Small tables with named rows and columns. After each table, cells are looked up by row and column.

mozazo:
       deneb  sesed  rofi  famuzo  nabise  zuvod  bibope  kesafo  lede
febop   2.55   4.05  4.18    1.99    3.42   4.51    3.49    6.91  1.87
gope    2.48   4.05  4.03    1.27    3.40   4.68    3.49    7.85  1.87
leb     2.55   3.89  4.67    6.88    3.11   1.45    3.49    6.83  0.59
dumor   2.77   4.05  4.18    3.15    4.09   4.45    3.49    4.37  3.19
nat     2.55   4.05  4.79    5.97    3.42   2.39    3.49    5.84  1.60

lede of leb is 0.59
sesed of dumor is 4.05
bibope of gope is 3.49
famuzo of febop is 1.99
lede of nat is 1.60
nabise of febop is 3.42
deneb of nat is 2.55
kesafo of nat is 5.84
kesafo of febop is 6.91
zuvod of dumor is 4.45
lede of dumor is 3.19
bibope of nat is 3.49
sesed of leb is 3.89
zuvod of nat is 2.39
rofi of nat is 4.79
Row with the largest rofi: nat

nov.tsv
	fuso	zol	fofogom	leta
zuraku	-9.8	-9.8	-0.5	8.6
rulavaz	6.6	-0.5	3.8	6.2
mukupo	0.4	-8.2	3.8	7.7

rulavaz, zol -> -0.5
mukupo, fofogom -> 3.8
zuraku, fofogom -> -0.5
zuraku, zol -> -9.8
rulavaz, leta -> 6.2
mukupo, zol -> -8.2
rulavaz, fofogom -> 3.8
mukupo, leta -> 7.7
rulavaz, fuso -> 6.6
zuraku, fuso -> -9.8
zuraku, leta -> 8.6
mukupo, fuso -> 0.4

dop
|  | nimemum | tul | das |
|---|---|---|---|
| kir | 2694 | 3023 | 800 |
| volalar | 3418 | 2915 | 3204 |
| kav | 4510 | 729 | 7509 |
| guloru | 2427 | 3018 | 900 |
| fuf | 3249 | 2124 | 4298 |
| sib | 4612 | 3894 | 6233 |
| dozaku | 3146 | 3001 | 2231 |
| vafavor | 3075 | 4123 | 4223 |
| zapudo | 1697 | 3804 | 371 |
| nez | 4232 | 3928 | 578 |
| ravub | 2595 | 2448 | 3337 |
| zev | 4299 | 104 | 8071 |
| suf | 2676 | 2753 | 5747 |

tul of dozaku = 3001
tul of guloru = 3018
das of dozaku = 2231
tul of ravub = 2448
tul of nez = 3928
nimemum of zapudo = 1697
tul of kav = 729
Which row has the largest tul? vafavor

vanuzod.csv
,mem,nek,gen
lak,-407,349,88
soti,642,-486,-274
kag,205,-877,-58

What is the nek of lak in vanuzod? 349
What is the mem of soti in vanuzod? 642
What is the gen of soti in vanuzod? -274
What is the mem of kag in vanuzod? 205
What is the nek of kag in vanuzod? -877
What is the gen of lak in vanuzod? 88
What is the nek of soti in vanuzod? -486
What is the mem of lak in vanuzod? -407
What is the gen of kag in vanuzod? -58

fot =
         zitisa    rus   tuti   gegi
renimav   17116  93906  28292  58908
vipebu    40675   8234  22198  79056
vap        6173  87889  46263  63832
fudos      9483  35584  66942  87447
zibakip    1171  74388  60405  71710
gunu      20134  18714  57013  90082
relo       2511  55140  68263  80623
vum       31668   9048  40853  87470

What is the gegi of vap in fot?
63832
What is the zitisa of renimav in fot?
17116
What is the rus of renimav in fot?
93906
What is the rus of vipebu in fot?
8234
What is the gegi of zibakip in fot?
71710
What is the rus of gunu in fot?
18714
What is the rus of relo in fot?
55140
What is the tuti of vipebu in fot?
22198

Table zat
cols = vad, genupa, tavuva, guzorap, denofat, buvivo
tige: [-0.66, -0.83, -0.71, -0.53, -0.83, 0.31]
mudopa: [-0.42, -0.85, -0.65, -0.75, -0.86, -0.66]
mobali: [-0.55, -0.60, -0.66, -0.83, -0.64, -0.61]
lafar: [0.08, -0.88, -0.79, -0.61, -0.75, 0.32]
sibuv: [-0.45, -0.85, -0.60, -0.58, -0.58, -0.38]
suvubip: [-0.21, -0.87, -0.26, -0.59, -0.66, 0.00]
rel: [-0.76, -0.74, -0.80, -0.75, -0.74, -0.81]
kesap: [-0.68, -0.81, -0.76, -0.65, -0.84, -0.23]
nos: [-0.52, -0.71, -0.44, -0.73, -0.78, -0.56]
zotek: [-0.66, -0.70, -0.76, -0.85, -0.76, -0.36]
zenomek: [-0.84, -0.78, -0.73, -0.79, -0.78, -0.70]
domedap: [0.60, -0.67, -0.04, -0.71, -0.70, -0.55]
depone: [-0.35, -0.83, -0.36, -0.69, -0.82, -0.07]
tipatub: [-0.39, -0.75, -0.83, -0.82, -0.66, -0.80]

rel, vad => -0.76
mudopa, buvivo => -0.66
mobali, genupa => -0.60
lafar, guzorap => -0.61
kesap, guzorap => -0.65
mudopa, genupa => -0.85
suvubip, guzorap => -0.59
nos, buvivo => -0.56
suvubip, tavuva => -0.26
zotek, guzorap => -0.85
mobali, vad => -0.55
domedap, tavuva => -0.04
nos, tavuva => -0.44
nos, vad => -0.52

fafeg =
          zag   geg  vok   pid  dabase  vedupu   zad  fer
tul       308  -103  351   213     588     -47   181   14
podume    230    68  146   -91     296     258   125  166
tizu      -17   365  129    77     202     312    55  348
bagatu     88   252   48   -88     127     -60  -254  202
feze      388  -189  -88  -487     270     615   205  333
riram    -118   669  -38   -11      35     171  -541  364
duroki     58   118  104    86     162     157   176  207
pom       136   985  121   187    -276     302  -356  123
rukema    -13   -84   33  -171     547     309   220  355
meladu     54   219  -20   -77     156     -76  -639  293
nugeku   -146   728    4    63      36     163  -520  369
lel       147   266  193   131     267     -72    48   68
valazok     0   263   85    47     170     415   112  219

rukema, zag -> -13
podume, geg -> 68
valazok, zag -> 0
lel, dabase -> 267
tul, zag -> 308
bagatu, pid -> -88
tul, fer -> 14
nugeku, pid -> 63
riram, zad -> -541
meladu, zag -> 54
lel, geg -> 266

gifem.csv
,zikanu,napaz
losi,64.62,75.54
guku,99.21,50.01
nimi,27.80,91.36
voketoz,22.98,69.39

zikanu of guku is 99.21
zikanu of losi is 64.62
napaz of guku is 50.01
zikanu of voketoz is 22.98
zikanu of nimi is 27.80
napaz of voketoz is 69.39
napaz of nimi is 91.36
napaz of losi is 75.54

pozad:
          fot  bipef  dazogus   per  bonu  sagozo
vud      0.59   0.56     0.63  0.51  0.62    0.46
nok      0.50   0.51     0.67  0.25  0.30    0.68
budu     0.48   0.53     0.46  0.60  0.32    0.20
sir      0.47   0.55     0.52  0.43  0.22    0.40
bov      0.43   0.48     0.54  0.58  0.36    0.34
maso     0.41   0.43     0.67  0.46  0.64    0.67
dodu     0.42   0.46     0.58  0.54  0.35    0.40
budilaf  0.49   0.58     0.85  0.38  0.46    0.72
rez      0.44   0.40     0.89  0.44  0.74    0.75
gif      0.46   0.53     0.84  0.39  0.54    0.75
nof      0.56   0.57     0.43  0.57  0.44    0.26
ras      0.48   0.57     0.87  0.38  0.50    0.74

bipef of rez: 0.40
bonu of ras: 0.50
fot of nof: 0.56
bonu of budilaf: 0.46
per of sir: 0.43
per of nok: 0.25
bonu of bov: 0.36
bipef of nok: 0.51
per of ras: 0.38
bonu of vud: 0.62
fot of gif: 0.46
bipef of gif: 0.53

Table tobesan
|  | deba | vup | vatem | dabubi | lato |
|---|---|---|---|---|---|
| katine | 0.44 | 0.10 | 0.38 | 0.11 | 0.56 |
| feb | 0.58 | 0.52 | 0.58 | 0.54 | 0.54 |
| bikasat | 0.23 | 0.42 | 0.42 | 0.39 | 0.37 |
| gobeno | 0.66 | 0.31 | 0.63 | 0.38 | 0.72 |
| porel | 0.79 | 0.21 | 0.37 | 0.17 | 0.93 |
| rin | 0.38 | 0.10 | 0.37 | 0.11 | 0.50 |
| nifodoz | 0.56 | 0.53 | 0.42 | 0.48 | 0.69 |
| fim | 0.32 | 0.33 | 0.54 | 0.39 | 0.39 |
| toz | 0.24 | 0.27 | 0.40 | 0.34 | 0.39 |

nifodoz, vup: 0.53
nifodoz, dabubi: 0.48
gobeno, vup: 0.31
feb, lato: 0.54
porel, dabubi: 0.17
porel, vup: 0.21
katine, vup: 0.10
toz, vup: 0.27
toz, vatem: 0.40
rin, deba: 0.38
katine, lato: 0.56
bikasat, vatem: 0.42
feb, vatem: 0.58
rin, dabubi: 0.11
Row with the largest dabubi: feb

